Moves between units:
si: j885->j287, j785->j987, j479->j269, j987->j717, j128->j792, j983->j552, j628->j868, j232->j843, j145->j401, j548->j868, j654->j886, j352->j931, j397->j61, j261->j216, j376->j216, j339->j619, j404->j57, j977->j977, j489->j342, j719->j927, j757->j622, j831->j113, j401->j352, j27->j831, j718->j690, j482->j708, j614->j739, j943->j646, j853->j398, j61->j223, j726->j261, j622->j843, j792->j571, j182->j185, j883->j628, j608->j719, j931->j548, j552->j489, j717->j376, j502->j397, j690->j128, j185->j404, j269->j943, j868->j614, j354->j813, j34->j690, j915->j726, j739->j339, j779->j354, j927->j203, j813->j232, j216->j779, j571->j182, j646->j27, j342->j785, j113->j61, j388->j868, j619->j34, j886->j389, j83->j27, j346->j388, j191->j853, j389->j792, j203->j269, j708->j479, j755->j977, j843->j401, j287->j757, j398->j191, j363->j726, j534->j654, j887->j931, j57->j502, j223->j755
fu: j885->j831, j785->j931, j479->j203, j987->j489, j128->j185, j983->j489, j628->j388, j232->j779, j145->j376, j548->j628, j654->j755, j352->j868, j397->j61, j261->j717, j376->j785, j339->j915, j404->j571, j977->j61, j489->j690, j719->j232, j757->j608, j831->j943, j401->j887, j27->j622, j718->j223, j482->j943, j614->j185, j943->j708, j853->j269, j61->j614, j726->j534, j622->j885, j792->j654, j182->j389, j883->j346, j608->j813, j931->j883, j552->j363, j717->j342, j502->j398, j690->j339, j185->j792, j269->j482, j868->j552, j354->j401, j34->j739, j915->j182, j739->j404, j779->j145, j927->j843, j813->j628, j216->j261, j571->j886, j646->j27, j342->j352, j113->j354, j388->j983, j619->j614, j886->j977, j83->j479, j346->j726, j191->j622, j389->j718, j203->j608, j708->j927, j755->j915, j843->j885, j287->j113, j398->j757, j363->j128, j534->j34, j887->j987, j57->j853, j223->j502

The rows follow the links: the fewer symbols apart two units are, the more alike their rows tend to be.

Each row is also shifted at random along 3 hidden directions that mean nothing.

Row, then unit:
-118 -1 +50 +131 -68 +89 -39 -37 +30 -1 +113 -25 -201 +41 +106 +139 -45 -258 +254 +144 -29 +90 -57 +62 +120 +121 -157 +29 -100 +8 -44 +48 -23 -175 -62 +167 +100 -25 -17 -79 +132 -33 +248 +10 -64 -188 -23 +45 +135 +56 +19 +65 -81 -76 +334 -102 +146 +228 +59 +87 -231: j113
-81 +68 -43 -54 -29 +74 -4 +68 +22 -50 +86 -21 -33 +30 +39 -33 +24 +22 +33 -99 -56 +77 +61 +27 +1 +12 -63 -14 +49 -58 +77 +37 -54 -7 -38 +85 +69 -41 +11 -20 +18 +57 -101 +36 +35 +18 -107 +33 -40 -97 -20 +92 +65 -34 +17 +57 +11 -74 +58 +6 -6: j987
-65 +57 +35 -86 +95 +46 -1 +6 -48 -35 +26 -5 -47 -9 +48 -37 +26 -56 +28 -40 -39 +32 +47 +31 -75 -26 +107 +61 +26 -2 -70 -3 +65 +83 -87 +7 +42 -30 -65 -49 +47 -35 +32 -25 -87 -66 -62 +45 -26 -96 -82 +49 +9 +5 +109 +12 -5 +34 +18 +19 -32: j792
+170 -125 +6 +94 -76 -52 +5 +9 +6 +5 -36 -7 +18 -23 -37 +28 -40 +60 -39 +97 +86 -85 -28 -13 +56 -26 -25 -42 -35 -3 +2 -3 -27 -76 +26 -11 -63 +66 +26 +15 -16 +21 +2 -5 +24 +5 +45 -37 +10 +85 +70 -58 -35 -39 -51 -13 +46 +12 -35 +9 -14: j757
-290 +132 -6 +0 -65 -67 +61 -43 +5 -16 -101 -78 +80 -7 -62 -41 -26 +55 -94 -25 -89 +109 -54 -120 +103 +29 -50 +44 -56 -80 +140 -43 -20 +10 +248 -11 -83 -67 +84 -88 +13 +29 +91 +16 +44 +5 +111 -50 -5 +74 -5 -202 -5 +23 -63 +146 -48 +155 -68 -65 -55: j261
+171 -80 -8 +78 -63 +22 +24 +19 -10 -136 -24 -14 -22 +17 +36 -77 -12 -21 -21 +76 +5 +4 -45 -34 +72 +30 -71 +20 -42 +28 -4 +10 +14 -51 +118 +64 -22 +15 +85 -46 +33 +3 +122 -32 -13 -74 +42 +36 +55 +119 -70 -59 -116 +36 +47 -3 +10 +117 -19 -12 -30: j502
-76 +30 -17 +127 -96 -129 -8 -96 +33 +81 -110 -4 +6 +5 -76 +61 -45 -55 -40 +60 +15 -22 -122 -72 +34 +100 -52 -12 -20 +39 +29 -38 +24 -84 +182 -51 -34 +16 +46 +22 -53 -17 +86 -18 +62 +52 +180 -80 +61 +171 +56 -141 -81 +52 -97 +44 -52 +65 -67 -74 +5: j269
+266 -86 +25 -101 +122 +87 +29 +63 +2 -80 +114 +119 -66 +21 +49 -60 +10 +17 +93 -42 -70 +43 +32 +53 +2 +23 -16 -22 +56 +53 +1 +29 -14 +128 -86 +127 +65 -45 +45 -74 +1 -7 -101 +69 -5 -9 -122 -76 -49 -37 +15 +96 +54 -23 +64 -100 +48 -36 -20 +29 -4: j983
-418 +132 -42 -21 -39 +84 +21 +14 +25 +40 +95 +6 -2 +24 +6 +17 -22 -35 +30 -32 -108 +36 -50 +45 +15 0 -143 +10 -3 +27 +88 +24 -97 -9 +46 +50 +52 -4 +97 +2 -2 +26 -7 +38 +2 +9 -54 +74 +7 -56 -32 +77 +3 +15 +5 -50 -3 -14 +90 +46 -4: j352
-31 +39 +29 -125 +86 +1 +46 +2 -40 -47 -57 +1 +22 -19 -21 -105 +0 +37 -56 -29 -52 +26 +21 -33 -34 -31 +93 +53 +34 +13 +2 -46 +64 +121 +32 -9 -22 -43 -10 -66 +11 -11 +10 -11 -41 -30 +5 -28 -64 -26 -61 -59 +14 +1 -3 +40 -13 +51 -50 -11 0: j534
-366 +160 +9 -51 +47 +52 -11 -35 -36 -1 +4 -63 -27 +11 +29 -30 +13 -110 +13 -28 -60 +23 +15 +20 -74 -24 +59 +78 -2 +23 -51 +6 +52 +21 -19 -24 +54 +2 -53 +1 +38 -44 +103 -37 -98 -71 -17 +140 +18 -99 -113 +37 -28 +47 +74 +29 -45 +47 +76 +26 +6: j389
+222 -37 -52 +66 -21 -60 -62 -10 +29 +65 -9 +10 +5 -4 -4 +82 +33 +22 +3 -55 +117 -58 +32 +32 -69 +19 +48 -81 +72 -26 -54 +16 +6 -66 -131 -84 +39 +27 -95 +133 -42 +16 -137 -12 +61 +105 -4 -24 +6 -17 +58 +81 +28 +6 -95 +7 -43 -198 +10 -44 +85: j83
-108 +73 -32 +21 -11 +60 -6 +4 -16 -65 +2 -60 +51 +18 +46 -43 +34 -49 -54 -43 -15 -7 +19 +25 -57 -48 -8 +36 -48 +10 -58 +32 +25 -19 +19 -40 +24 +18 -8 +60 -2 -8 +68 -60 -52 -30 -7 +181 +31 -30 -124 +59 -50 +108 -13 +13 -61 -13 +94 -16 +75: j223
+125 -2 +33 -94 +103 -53 +35 +4 -49 -42 -108 -4 +148 -32 -25 -112 +50 +107 -152 -92 +3 +8 +46 -99 -55 -84 +154 +10 -12 -21 -28 -48 +71 +152 +91 -119 -108 -25 -21 +5 -51 -26 -10 -30 -10 +31 +57 -10 -63 -9 -78 -103 +45 +88 -127 +64 -80 -25 -65 -91 +110: j182
+305 -78 +92 -92 +139 -18 +63 +7 -51 -120 -46 +60 +16 -19 +37 -114 +14 +24 +10 -35 -63 +106 +29 -112 +54 +18 +84 +40 -16 +2 -29 -58 +103 +176 +80 +51 -69 -93 +11 -148 +41 -43 +79 +9 -38 -81 +32 -119 -50 +65 -46 -115 +17 +17 +99 +12 +16 +141 -130 -70 -67: j915
-291 +132 -33 -10 -49 +58 +14 +14 +25 -37 +52 -34 -60 +38 +22 -21 -14 -37 +52 -40 -119 +120 -9 +4 +62 +68 -134 +31 +1 -31 +98 +21 -58 -38 +70 +114 +56 -53 +66 -77 +44 +19 +12 +30 +20 -33 -41 +17 +14 -26 -23 +27 +6 -3 +77 +45 +6 +63 +41 +18 -79: j785
+191 -43 +23 -81 +68 +14 +56 +48 +6 -92 +14 +78 -27 +13 +4 -122 0 +75 +2 -49 -96 +81 +3 -53 +42 +29 -42 +4 +46 +30 +56 -3 +4 +120 +89 +112 0 -75 +91 -102 -2 +8 -50 +66 +41 -4 -34 -124 -66 +30 -4 -27 +27 -13 +2 -12 -7 +31 -72 -27 -20: j489
+90 +3 -32 +95 -47 -68 -40 -43 +42 +58 -26 -3 -28 +3 -9 +83 +1 -47 +36 +3 +42 -13 -36 +5 -14 +78 -19 -47 +32 +8 -31 -7 +6 -93 -7 -30 +32 +14 -35 +65 -36 -10 -17 -5 +62 +46 +51 -53 +43 +62 +38 +2 -34 +19 -27 +21 -26 -33 -14 -38 +19: j646
+139 -98 -78 +43 -77 +5 -34 +83 +5 -15 +14 -49 -8 +7 -23 -15 -8 +84 -54 +59 +139 -146 +51 +95 -59 -62 -6 -26 +60 -14 -18 +32 -29 -107 -143 -36 +38 +106 -36 +112 -15 +46 -142 -27 +22 +44 -55 +76 -7 -58 +19 +94 -28 -52 -100 +12 +18 -166 +79 +66 +75: j191
-9 +31 -34 +105 -68 -23 -60 -31 +36 +73 +12 -29 -99 +16 -4 +99 -3 -97 +65 +27 +49 -22 -31 +58 -15 +86 -34 -24 +28 +13 -27 +11 -9 -132 -59 -11 +80 +16 -61 +74 +1 -7 -11 -22 +29 +30 +18 -9 +59 +21 +52 +52 -48 -9 +40 +1 -11 -45 +24 +3 -7: j27
+23 -2 +2 -142 +112 -2 +11 +55 -46 -32 -20 -9 +33 -8 -27 -113 +16 +90 -86 -64 +12 -46 +71 +30 -101 -75 +148 +38 +76 -1 -28 -25 +50 +120 -89 -40 +11 +10 -36 +11 -22 +8 -104 -19 -46 +22 -86 +19 -87 -122 -57 +16 +40 -9 -50 +30 -34 -98 +2 +21 +91: j128
-268 +61 -11 -88 +71 +85 +19 +22 -37 -32 +27 -6 -82 +30 -17 -93 -49 -47 +11 +53 -54 -20 +1 +74 -75 -29 +21 +100 +42 +82 -12 -8 +26 +49 -56 +52 +76 +23 +30 -63 +46 -18 +49 -23 -108 -92 -73 +80 -37 -82 -75 +45 -58 -43 +81 -24 +29 +57 +43 +81 -25: j614
+173 -118 +18 +110 -92 -89 +12 -33 +10 +5 -83 -6 +38 -30 -65 +19 -37 +40 -36 +108 +65 -36 -86 -74 +96 +30 -53 -25 -38 +1 +18 -33 -22 -76 +134 -13 -89 +26 +74 -5 -27 +18 +48 +12 +46 +8 +115 -101 +37 +176 +68 -147 -60 -22 -62 -3 +21 +83 -87 -36 -42: j622
-87 +35 +42 -90 +77 -33 +48 -18 -50 -49 -113 -7 +68 -27 -60 -125 -9 +39 -131 -10 -49 -3 -17 -72 -27 -30 +96 +69 +10 +47 +10 -62 +57 +122 +124 -51 -70 -7 +37 -46 0 -34 +62 -27 -47 -8 +67 -23 -36 +19 -67 -130 -22 +44 -68 +43 -46 +85 -67 -38 +24: j185
-182 -9 +22 +110 -128 -122 +30 -88 +27 +107 -119 -35 +117 -52 -110 +86 -39 +47 -110 +102 +39 -41 -129 -108 +111 -13 -75 -13 -117 -7 +70 -57 -50 -63 +212 -105 -140 +47 +73 +14 -53 +8 +114 -3 +49 +57 +199 -46 +51 +170 +80 -216 -36 +17 -134 +11 -1 +105 -58 -31 -21: j843
+369 -99 -2 +67 +4 -99 -37 -41 +38 +35 -42 +49 +2 -21 -11 +56 +20 +28 +7 -35 +84 -16 +10 -56 +4 +54 +42 -86 +21 -9 -49 -24 +29 -9 -9 -62 -30 -9 -65 +58 -53 -2 -73 +5 +89 +87 +72 -141 +1 +81 +94 -43 +13 +6 -68 +18 -35 -83 -85 -95 +40: j479

From each start, follow one symbol. Which unit do you reach?
Answer with the unit's name.
start +230 -160 +85 +16 +10 -14 +10 -5 +1 +46 +11 +69 +85 -42 +8 +77 +1 +59 +31 +29 +61 -20 +7 -42 +97 -70 +14 -78 -82 -31 -7 -7 -32 +54 -39 -25 -111 -2 +5 -14 -25 -10 -6 +44 +24 +13 +12 -70 +2 +55 +91 -51 +84 -48 -1 -102 +68 +14 -40 +10 -44
fu
j628
start -101 +28 +21 -111 +107 +78 +28 +34 -30 -37 +63 +46 -113 +18 +18 -78 -22 -56 +83 +10 -118 +43 +5 +43 -28 +46 +17 +75 +65 +55 +8 -8 +27 +87 -69 +122 +72 -39 +25 -118 +46 -24 -1 +29 -77 -69 -92 -32 -40 -77 -25 +39 -6 -60 +145 -17 +47 +74 -5 +64 -85
fu
j128
start -42 +57 -23 -14 -60 -42 +14 +32 +19 -30 -58 -60 +137 -20 -31 -43 +24 +137 -117 -84 -19 +73 +26 -85 +60 -30 -7 -30 -28 -116 +111 -12 -36 +12 +134 -36 -79 -50 +26 +2 -17 +46 -61 +28 +70 +60 +42 -23 -41 +3 -1 -92 +76 +24 -112 +141 -48 -13 -18 -60 +18
si
j216
start +85 -81 -77 +55 -91 -11 -6 +80 -13 -22 -10 -57 +15 -4 -29 -28 -19 +78 -80 +59 +106 -128 +16 +67 -35 -69 -23 -13 +26 +6 -2 +25 -48 -106 -50 -23 +10 +103 +22 +78 -27 +58 -78 -41 +12 +29 -31 +89 -3 -13 -9 +38 -54 -8 -111 +16 +11 -116 +39 +48 +72
fu
j757
start +14 +34 +11 -67 +69 +59 +3 +15 -43 -88 +10 -14 +3 +5 +39 -87 +37 -18 -6 -33 -25 +33 +54 +13 -60 -33 +81 +58 +8 +8 -62 +0 +68 +77 -32 -10 +33 -32 -38 -29 +35 -38 +34 -31 -59 -66 -45 +76 -27 -80 -98 +41 -12 +37 +50 +13 -31 +21 +25 -11 +15
fu
j223
start +308 -162 +13 +96 -75 -65 +7 +10 +3 0 -74 0 +94 -39 -27 +34 +2 +97 -69 +58 +105 -59 -19 -63 +71 -65 -21 -55 -77 -33 +13 -15 -20 -53 +68 -63 -113 +49 +47 +36 -39 +36 -12 +17 +62 +39 +75 -40 +29 +97 +58 -91 -7 +6 -110 -21 +24 -21 -48 -21 +28
fu
j113
start +16 +3 +8 -6 -50 -32 +13 +27 +16 +0 -26 -46 +125 -30 -4 +24 +27 +127 -60 -63 +39 +58 +53 -71 +85 -62 -2 -44 -68 -137 +82 -4 -60 -7 +60 -60 -107 -38 0 -8 -11 +46 -77 +32 +77 +35 +16 -14 -10 -16 +41 -69 +104 -13 -84 +86 -8 -22 -20 -33 -15
si
j401
start -374 +92 0 +19 -98 +9 -9 -12 +8 +69 +22 -91 +43 -2 -17 +94 -16 +5 +7 +28 +17 +7 +24 +23 +57 -35 -20 +9 -66 -105 +64 +24 -75 -93 -29 -54 -41 +14 -41 +2 +27 +32 +4 +19 -2 -5 -14 +72 +15 -65 +29 -22 +48 -58 +9 +48 +42 +27 +60 +50 -70
fu
j145
start +131 -78 +10 +100 -67 -24 -31 -3 +11 +22 +7 +3 -46 -2 -12 +82 -34 -36 +76 +81 +74 -42 -18 +30 +62 +26 -55 -41 -38 -12 -15 +6 -19 -107 -43 +19 -23 +33 -12 +9 +20 +11 +29 +10 +20 -19 +24 -34 +47 +55 +88 -6 -22 -68 +46 -34 +70 +38 -9 +31 -67
fu
j831
start -45 -19 +14 +25 -69 -34 +15 -2 +28 +60 -26 -29 +186 -40 -27 +43 +14 +142 -94 -54 +26 +24 +5 -80 +95 -88 -35 -62 -84 -100 +104 +3 -83 +0 +113 -87 -141 +4 +54 +50 -53 +52 -71 +39 +80 +80 +47 +1 -2 +34 +52 -81 +92 +15 -140 +15 -12 -40 -8 -38 +42
si
j352
start -205 -5 +24 +43 -55 +21 -36 -26 +4 +102 +54 -29 -28 -4 -2 +145 -22 -34 +101 +80 +40 -29 +2 +66 +48 -45 -22 -16 -50 -45 -8 +22 -60 -87 -124 -19 -6 +32 -56 +10 +37 +9 +18 +24 -8 -34 -26 +38 +46 -46 +76 +37 +29 -97 +82 -53 +90 +12 +51 +98 -75
si
j843
start -32 +72 +23 -58 +81 +56 -20 +1 -24 -36 +42 -26 -8 +7 +83 -3 +67 -73 +29 -68 -24 +36 +81 +18 -59 -38 +97 +32 -11 -20 -89 +11 +60 +51 -91 -39 +43 -23 -82 +20 +38 -50 +38 -35 -58 -42 -50 +104 +10 -91 -91 +82 +34 +60 +90 -11 -26 -11 +49 -21 +26
fu
j977
start +177 -61 -4 +40 -15 -36 -62 -16 +33 +73 +37 +26 -47 +1 -16 +113 +3 -26 +73 +9 +111 -65 +40 +62 -29 +21 +38 -62 +40 -22 -63 +18 +0 -70 -175 -41 +37 +21 -106 +74 -7 -1 -98 -2 +38 +49 -28 -34 +13 -12 +105 +81 +25 -62 +17 -28 +28 -129 -2 +25 +6
si
j269
